Here is a tiny trained network, its code and every weight. The questions are about switching its units off for an input and a target symbol, where a switched-off unit gives its printed mean instead of its output.

import numpy as np


def w(rows, s, z=0):
    codes = np.array(rows[::2]) - 128.0
    scale = np.full(codes.shape[1], s)
    scale[-1] = z or s
    return codes * scale


def norm(h):
    return h / np.sqrt((h * h).mean(-1, keepdims=True) + 1e-5)


def f(y):
    return np.maximum(y, 0)


def softmax(a):
    e = np.exp(a - a.max(-1, keepdims=True))
    return e / e.sum(-1, keepdims=True)


def log_softmax(a):
    a = a - a.max(-1, keepdims=True)
    return a - np.log(np.exp(a).sum(-1, keepdims=True))


def net(x, mask):
    ids = ['γζλπφψω'.index(c) for c in x.split()]
    T = len(ids)
    res = E[ids] + P[:T]
    u = 0
    for l in range(2):
        q, k, v = (norm(res) @ M[l].T for M in (Q, K, V))
        z = softmax(np.where(np.tri(T) > 0, q @ k.T / 4**0.5, -1e9)) @ v
        res = res + np.where(mask[u], z, O[l][:, -1]) @ O[l][:, :-1]
        u += 1
        y = f(norm(res) @ A[l][:, :-1].T + A[l][:, -1])
        res = res + np.where(mask[u : u + 4], y, B[l][:, -1]) @ B[l][:, :-1]
        u += 4
    return log_softmax(norm(res)[-1] @ U[:, :-1].T + U[:, -1])


Q, K, V, O, A, B = {}, {}, {}, {}, {}, {}
E = w([
[155,125,92,133,172,125,100,115,87],'γ',
[132,127,96,128,180,125,113,107,74],'ζ',
[136,139,86,125,161,121,131,101,77],'λ',
[129,170,131,251,83,254,157,175,60],'π',
[117,139,93,167,174,132,80,93,139],'φ',
[84,167,217,73,87,150,176,124,142],'ψ',
[77,56,121,192,172,83,158,117,160],'ω',
],0.0065)
P = w([
[45,164,201,61,57,4,70,120,112],'0',
[67,141,188,77,94,24,73,75,122],'1',
[86,134,165,86,128,35,88,74,125],'2',
[97,127,156,99,146,63,98,85,114],'3',
[103,133,145,112,161,82,113,90,114],'4',
[108,132,135,121,174,99,121,102,112],'5',
[118,136,126,125,183,116,134,115,111],'6',
[131,135,117,129,190,133,140,123,112],'7',
[136,139,109,134,195,149,149,132,116],'8',
[150,133,105,138,194,165,159,139,116],'9',
[159,135,95,143,194,182,166,146,127],'10',
[173,127,97,152,193,197,181,162,135],'11',
[168,130,91,160,198,210,192,163,142],'12',
[177,131,82,168,207,226,199,173,147],'13',
],0.0037)
Q[0] = w([
[109,106,108,139,160,167,175,154,150],'L0H0',
[124,150,92,162,253,125,132,57,122],'L0H0',
[151,136,184,97,62,138,150,173,186],'L0H0',
[91,85,163,133,201,142,161,77,138],'L0H0',
],0.0052)
K[0] = w([
[243,175,71,59,159,216,182,239,196],'L0H0',
[160,110,73,244,199,166,178,129,235],'L0H0',
[65,180,239,39,5,96,141,114,79],'L0H0',
[206,131,144,148,130,230,235,173,185],'L0H0',
],0.0027)
V[0] = w([
[162,102,153,183,120,21,134,252,41],'L0H0',
[79,121,107,241,67,26,129,158,178],'L0H0',
[120,181,204,37,54,127,192,121,156],'L0H0',
[209,71,132,62,101,126,208,209,120],'L0H0',
],0.0027)
O[0] = w([
[211,118,191,163,124,3,152,67,132,147],'L0H0',
[190,116,73,98,63,104,74,81,122,219],'L0H0',
[81,171,53,211,190,174,118,89,102,45],'L0H0',
[129,157,224,181,116,191,127,47,151,1],'L0H0',
],0.004,0.0029)
A[0] = w([
[105,146,160,200,160,107,164,74,172,253],'L0N0',
[120,151,165,184,112,199,133,112,104,146],'L0N1',
[141,112,183,4,57,125,137,162,111,7],'L0N2',
[91,67,31,159,230,170,102,112,93,214],'L0N3',
],0.0037,0.00073)
B[0] = w([
[98,89,83,4,157,183,114,115,86,191],'L0N0',
[140,112,53,183,159,120,90,134,83,162],'L0N1',
[78,159,190,40,117,120,107,115,252,151],'L0N2',
[175,161,132,88,62,99,169,178,136,254],'L0N3',
],0.0037,0.0041)
Q[1] = w([
[195,99,46,53,130,94,131,167,101],'L1H0',
[148,183,33,23,238,156,197,254,102],'L1H0',
[95,203,141,90,191,161,142,136,152],'L1H0',
[104,107,158,231,137,200,175,120,104],'L1H0',
],0.0055)
K[1] = w([
[180,52,104,149,175,164,254,206,175],'L1H0',
[142,124,158,132,196,236,251,196,195],'L1H0',
[82,155,145,98,144,158,187,114,140],'L1H0',
[114,172,119,165,98,131,34,111,100],'L1H0',
],0.0056)
V[1] = w([
[29,99,185,121,128,146,179,153,192],'L1H0',
[184,48,115,182,133,162,116,181,160],'L1H0',
[134,137,81,120,69,52,49,84,57],'L1H0',
[150,196,251,153,42,167,62,68,150],'L1H0',
],0.0034)
O[1] = w([
[193,40,162,146,103,32,166,116,164,155],'L1H0',
[2,159,165,32,168,74,137,66,125,102],'L1H0',
[110,105,179,132,149,217,226,150,169,165],'L1H0',
[209,161,81,44,166,90,148,186,126,2],'L1H0',
],0.0041,0.0049)
A[1] = w([
[88,3,119,125,100,44,101,12,122,62],'L1N0',
[126,108,112,73,93,139,156,169,99,8],'L1N1',
[170,136,190,101,123,98,117,124,176,47],'L1N2',
[163,115,153,89,107,133,174,106,185,79],'L1N3',
],0.0055,0.0017)
B[1] = w([
[114,62,110,222,183,134,128,2,124,249],'L1N0',
[115,141,131,147,125,111,89,121,182,139],'L1N1',
[71,106,150,127,101,197,133,68,105,138],'L1N2',
[162,114,88,160,163,79,115,137,103,148],'L1N3',
],0.0077,0.011)
U = w([
[130,137,212,31,41,151,162,100,140,253],'γ',
[107,135,217,137,178,71,108,189,88,78],'ζ',
[134,187,134,180,102,227,174,176,72,162],'λ',
[108,196,95,60,182,95,128,111,46,91],'π',
[25,149,36,83,140,139,44,174,174,106],'φ',
[255,134,95,117,118,22,162,188,178,183],'ψ',
[122,58,92,188,154,103,103,34,114,94],'ω',
],0.0073,0.0044)

Each question gives the input, a string of symbols that net reads in full, and the target symbol t.
The units are the heads (4 rows each of Q, K, V and O) and the neurons (one row each of A and B). Each row of codes is followed by its name. A weight is (code - 128) times the scale printed after its matrix; where a second scale follows, it is the last column's (O, A, B and U).
mask holds one flag per unit, layer by layer, with each layer's heads first. A switched-off unit (its flag False) gives its mean, the last column of its rows in O or B, instead of its output. The means were averaged over made-up inputs and are rounded, as every weight is.
A unit's drop is (log p(t) with every unit on - log p(t) with that unit switched off) / (log p(t) with every unit on - log p(t) with every unit switched off).
The circuit of an input: a set's keep is (log p(t) with only the set's units on - log p(t) with every unit switched off) / (log p(t) with every unit on - log p(t) with every unit switched off). Starting from all 10 units, units are removed one at a time, each time the one whose removal leaves the highest keep (on an exact tie, the one counted first), for as long as the keep stays at least 0.8.
units of the circuit, in order: the units of the circuit, biggest drop first
unit that matters most: the unit with the biggest drop
k most important neurons: the k neurons with the biggest drops, biggest first
top k neurons in layer l: the k neurons of layer l with the biggest drops, biggest first
drop of u: that unit's drop, to one decimal
input ζ λ λ, target λ: units of the circuit, in order : [L1H0; L1N0]
input λ λ ζ, target λ: unit that matters most : L1H0
input ω γ φ λ ω ψ γ γ φ, target φ: units of the circuit, in order : [L1N0; L1H0; L0H0]
input λ ω φ π ψ ω ζ ψ φ, target ψ: units of the circuit, in order : [L1N0; L0N3]
input φ ζ ω ψ ω φ φ ζ, target φ: 4 most important neurons : [L1N0; L1N1; L0N3; L1N3]
input ψ φ γ ζ, target φ: units of the circuit, in order : [L0H0; L1H0; L1N0; L1N1]
input π ψ ω ω π ψ ω ω λ ω ω ζ π ζ, target π: units of the circuit, in order : [L1H0; L1N0; L0H0; L0N3]
input ψ π ψ π φ λ, target φ: 3 most important neurons : [L1N0; L1N1; L0N1]
input ψ ω ω ω φ ψ ψ γ, target ψ: units of the circuit, in order : [L1N0; L1H0]
input ψ φ π ψ ω ω ψ ψ, target λ: units of the circuit, in order : [L0H0; L1N0; L1H0; L0N3]
input ω φ ω ζ ω ζ ζ ω ψ ω π ζ ζ, target π: 2 most important neurons : [L1N0; L0N2]
input π φ φ π λ ψ φ φ λ ζ ψ φ φ γ, target φ: 4 most important neurons : [L1N0; L1N1; L0N2; L1N3]
input ψ φ λ λ, target φ: units of the circuit, in order : [L0H0; L1H0; L1N0; L1N1]
input ψ λ ζ, target ψ: units of the circuit, in order : [L1H0; L1N0]
input λ φ λ γ, target φ: units of the circuit, in order : [L1H0; L1N0; L0H0; L1N1]
input φ ω ψ ω φ ψ ω ψ ζ λ ω ω ζ ψ, target λ: 3 most important neurons : [L1N0; L0N1; L0N3]
input ψ ψ ψ ζ ζ λ, target λ: top 2 neurons in layer 1 : [L1N0; L1N3]
input ω ω ω ψ γ ω ψ ω ω γ ζ ψ λ, target ψ: units of the circuit, in order : [L1N0; L0N3]
input ω ω ω ω ψ ζ ψ ψ, target ψ: top 2 neurons in layer 0 : [L0N2; L0N1]
input ω γ ω ω φ ψ λ, target ψ: units of the circuit, in order : [L1H0; L1N0; L0H0]
input ω φ φ φ ω λ ζ π λ λ, target π: top 2 neurons in layer 1 : [L1N0; L1N2]
input ω ω ψ ω π γ γ, target π: top 2 neurons in layer 1 : [L1N0; L1N3]
input ω ω φ π, target λ: top neuron in layer 1 : [L1N0]
input π π ω γ π ω ψ ψ ζ, target ψ: top neuron in layer 0 : [L0N3]
input ω ψ ω ψ ω ζ ψ λ π, target λ: drop of L1N0 : 0.8
input ω ψ ψ φ, target ψ: drop of L0N3 : 0.1
input γ γ φ, target φ: drop of L1N0 : 0.9
input ω ψ ω ω ζ λ π γ, target π: drop of L1H0 : 1.0
